The symbols move the points like this.
tiz: ω>pim, γ>gep
tur: ω>lok, γ>rel
dob: ω>sef, γ>vud
kuz: ω>lom, γ>ler
tak: ω>git, γ>nem
dib: ω>mos, γ>ruv
roz: ω>buz, γ>mam
zim: ω>mam, γ>sil
vud: ω>faf, γ>nor
mos: ω>suz, γ>kas
rel: ω>fel, γ>zub
pep: ω>dis, γ>det
fom: ω>lol, γ>mol
sil: ω>rap, γ>pep
lol: ω>mav, γ>lol
lom: ω>mup, γ>pul
det: ω>nem, γ>kuz
pim: ω>det, γ>mos
mav: ω>rel, γ>fid
zom: ω>pim, γ>sil
fel: ω>gov, γ>fad
sef: ω>ler, γ>sef
fad: ω>sem, γ>roz
til: ω>tiz, γ>pim
sak: ω>vud, γ>gov
ler: ω>pul, γ>dus
mol: ω>zim, γ>nin
biv: ω>vab, γ>mup
fid: ω>rel, γ>tur
nor: ω>tur, γ>mav
rap: ω>nin, γ>dis
vel: ω>tes, γ>ter
tes: ω>taf, γ>lor
gov: ω>fel, γ>kaz
faf: ω>dus, γ>buz
dus: ω>sem, γ>lok
rus: ω>mas, γ>mas
buz: ω>fid, γ>kaz
sem: ω>rel, γ>sak
ter: ω>vab, γ>ter
feg: ω>kas, γ>sif
zub: ω>fad, γ>tas
taf: ω>tak, γ>biv
gib: ω>til, γ>git
nin: ω>tas, γ>roz
vab: ω>vel, γ>vel
sif: ω>nem, γ>vab
gep: ω>pep, γ>suz
mup: ω>dib, γ>dev
lok: ω>sem, γ>sak
suz: ω>raf, γ>keb
kas: ω>keb, γ>sif
raf: ω>gib, γ>tak
kaz: ω>mav, γ>buz
mas: ω>mol, γ>gep
nem: ω>feg, γ>tes
keb: ω>ter, γ>det
dev: ω>biv, γ>dob
ruv: ω>kuz, γ>sef
mam: ω>rus, γ>zom
dis: ω>gib, γ>kas
git: ω>mos, γ>git
lor: ω>biv, γ>lom
tas: ω>mav, γ>tak
pul: ω>dev, γ>sem

In the rows, 46 means zero.

The rows follow the links: the fewer symbols apart two points are, the more alike their rows tend to be.

Each row is also shifted at random along 3 hidden directions that mean nothing.

Some points, each with a row of numbers:
mas:  59   48   46   43   46   46   51   47   43   42   47   47   34   51   52   45   42   52   61   45   44   53   43   53   51   44   40   57   48   46   52   47   52   43   47   52   46   38   48   43   43
tiz:  39   46   49   44   46   49   50   46   50   46   46   44   38   32   48   44   46   40   56   49   44   41   38   45   52   44   47   46   47   47   51   42   50   41   48   39   40   41   50   42   43
ter:  22   48   48   51   46   49   42   42   43   43   46   40   51   43   36   43   48   48   38   52   42   53   40   41   34   49   49   43   47   52   42   38   46   55   51   49   42   48   39   42   42
dis:  28   46   48   44   45   50   49   48   49   45   46   40   38   30   44   45   49   42   56   47   40   42   37   45   46   43   50   43   49   52   50   44   50   46   51   40   42   40   47   40   44
pul:  32   45   45   41   46   44   38   46   42   47   44   43   57   50   47   47   50   47   32   42   45   47   50   38   55   49   52   35   44   47   40   47   43   35   44   47   46   53   51   48   48
mav:  47   41   43   49   45   40   45   37   48   49   47   44   42   56   43   44   37   47   48   47   49   42   54   50   38   41   33   62   47   49   46   45   40   54   38   46   56   43   40   51   42
lok:  49   50   42   46   45   41   42   34   50   40   47   45   51   53   46   44   43   43   39   49   43   37   57   50   45   47   41   55   48   48   42   43   46   48   37   42   39   48   45   52   42
nor:  55   44   41   46   45   40   43   32   51   43   50   45   47   57   48   42   46   45   42   51   34   39   58   59   41   42   44   56   53   50   44   42   41   53   36   44   49   45   43   52   39
pep:  31   48   48   43   44   50   51   47   49   42   45   42   36   35   46   44   38   44   59   49   52   44   36   44   50   46   35   58   45   49   52   42   51   42   51   42   40   40   48   41   44
git:  45   41   47   47   45   48   48   57   50   52   44   47   45   30   44   48   46   38   48   39   49   37   40   41   45   44   49   38   42   42   45   50   43   44   50   38   47   44   45   43   51
lor:  46   45   47   45   46   48   40   58   44   45   47   45   54   46   47   49   46   50   34   35   41   52   44   49   45   46   46   48   49   47   41   55   41   47   49   50   50   51   46   43   47
det:  42   47   49   45   46   51   45   44   48   44   45   45   46   30   47   42   39   43   47   56   53   44   35   44   50   47   37   54   42   46   46   37   46   42   54   40   41   44   46   39   43
raf:  73   43   48   47   45   49   48   55   52   48   48   50   43   29   48   48   45   39   49   41   42   38   39   54   43   42   43   50   48   42   47   51   44   49   51   38   47   44   44   41   46
rel:  49   45   41   50   46   38   46   39   47   47   45   47   47   55   40   46   51   42   45   43   45   39   58   42   37   47   54   34   46   43   45   47   45   52   37   43   43   47   40   54   48
fel:  26   50   42   48   46   40   44   41   50   39   48   38   46   54   42   46   45   44   45   39   39   37   57   50   38   46   43   53   50   54   45   51   49   53   36   43   38   45   42   52   44
fid:  55   45   42   49   43   40   45   35   50   44   49   46   44   56   44   45   42   45   47   46   42   39   57   55   37   43   39   58   50   46   46   46   44   55   36   44   47   45   41   53   42
faf:  61   47   41   46   47   38   45   33   44   47   42   53   52   54   45   45   38   43   40   53   59   39   56   39   47   51   40   48   37   37   44   40   46   44   39   44   38   47   45   54   48
lom:  57   44   45   42   46   47   42   53   45   46   46   49   55   48   52   48   49   49   33   39   43   50   46   49   53   47   49   43   47   42   39   53   40   40   46   48   51   52   50   44   48
zim:  25   47   45   44   46   46   51   48   39   46   42   43   34   51   43   47   40   50   61   43   59   53   42   30   50   48   42   44   39   46   53   45   53   39   46   51   44   39   48   46   50
ruv:  39   43   46   39   46   46   40   42   45   48   45   44   55   45   50   44   46   46   36   50   49   46   46   40   60   47   47   42   44   46   40   41   41   33   46   45   49   50   53   46   45

Where do the symbols, taken in turn from left to right, take each start?
Answer with the point's name.
 43   48   43   48   44   41   45   47   53   39   52   41   43   54   46   48   50   44   47   34   24   40   55   65   36   39   49   51   58   54   48   57   46   57   37   44   47   44   42   49   40
γ ω γ γ -> tur
 45   51   42   48   46   39   46   46   49   39   47   44   44   55   44   48   46   44   47   37   41   39   56   52   40   47   44   50   49   48   46   53   49   52   37   43   37   45   42   52   46
ω γ ω -> vud
 54   45   48   43   46   49   50   48   51   45   47   47   39   30   49   45   52   39   54   47   39   38   38   48   50   43   55   36   49   45   49   44   49   43   49   38   42   42   48   41   44
γ γ γ -> kas
 94   42   47   47   44   50   47   60   53   45   50   54   46   36   51   49   48   43   45   36   32   42   42   67   39   40   46   53   54   41   45   58   41   55   48   42   51   46   43   41   44
ω ω ω γ -> keb
 50   44   45   43   47   45   40   52   41   48   45   48   57   50   48   48   50   48   32   39   46   50   48   44   54   48   53   35   43   41   40   49   41   38   46   49   49   52   50   46   50
γ ω ω -> ler
 30   46   51   50   46   52   41   53   49   45   47   41   50   34   41   44   44   45   39   44   43   47   38   52   35   44   41   55   52   52   43   47   42   56   52   43   47   49   41   39   42
γ ω γ -> biv
 48   49   42   47   47   40   53   49   41   44   42   50   37   57   43   48   38   48   58   39   59   46   50   37   45   50   40   47   37   38   51   51   53   45   42   47   40   40   45   51   53
γ ω γ -> mas
 25   44   45   47   46   45   51   45   39   49   42   42   35   55   43   46   34   51   60   45   62   54   44   34   49   45   32   57   38   46   53   44   47   41   46   52   52   39   47   46   49
γ γ -> roz
 24   48   50   49   44   52   42   41   50   39   50   36   45   34   42   41   51   45   44   54   29   46   37   54   38   44   49   49   54   57   44   37   47   54   50   46   42   46   43   39   35
ω ω γ -> vel
 47   46   40   49   47   37   46   34   45   49   43   49   49   55   41   45   47   43   44   50   51   38   58   38   39   48   49   37   40   41   44   41   45   49   37   43   42   47   40   54   48
ω γ ω ω -> faf
 44   47   44   45   45   39   42   32   47   44   45   45   51   53   47   43   37   44   37   52   54   41   56   45   49   48   32   59   44   46   42   40   44   43   39   44   43   49   48   51   44
γ ω γ -> rel
 23   44   50   44   44   50   46   52   57   43   52   36   41   29   47   46   51   40   52   39   28   37   41   56   47   38   48   49   57   59   48   50   45   47   49   38   47   43   47   40   40
ω ω -> tiz
 53   46   50   48   45   52   46   45   50   43   47   46   45   30   44   43   49   43   46   54   39   43   37   52   38   45   49   46   49   46   46   40   45   53   52   42   45   46   42   38   41
ω γ ω -> nem
 41   42   48   40   44   49   41   49   47   48   47   44   54   39   52   46   45   46   35   44   47   45   44   46   58   46   43   47   46   47   41   48   40   36   49   44   50   51   53   43   46
γ ω γ -> ler
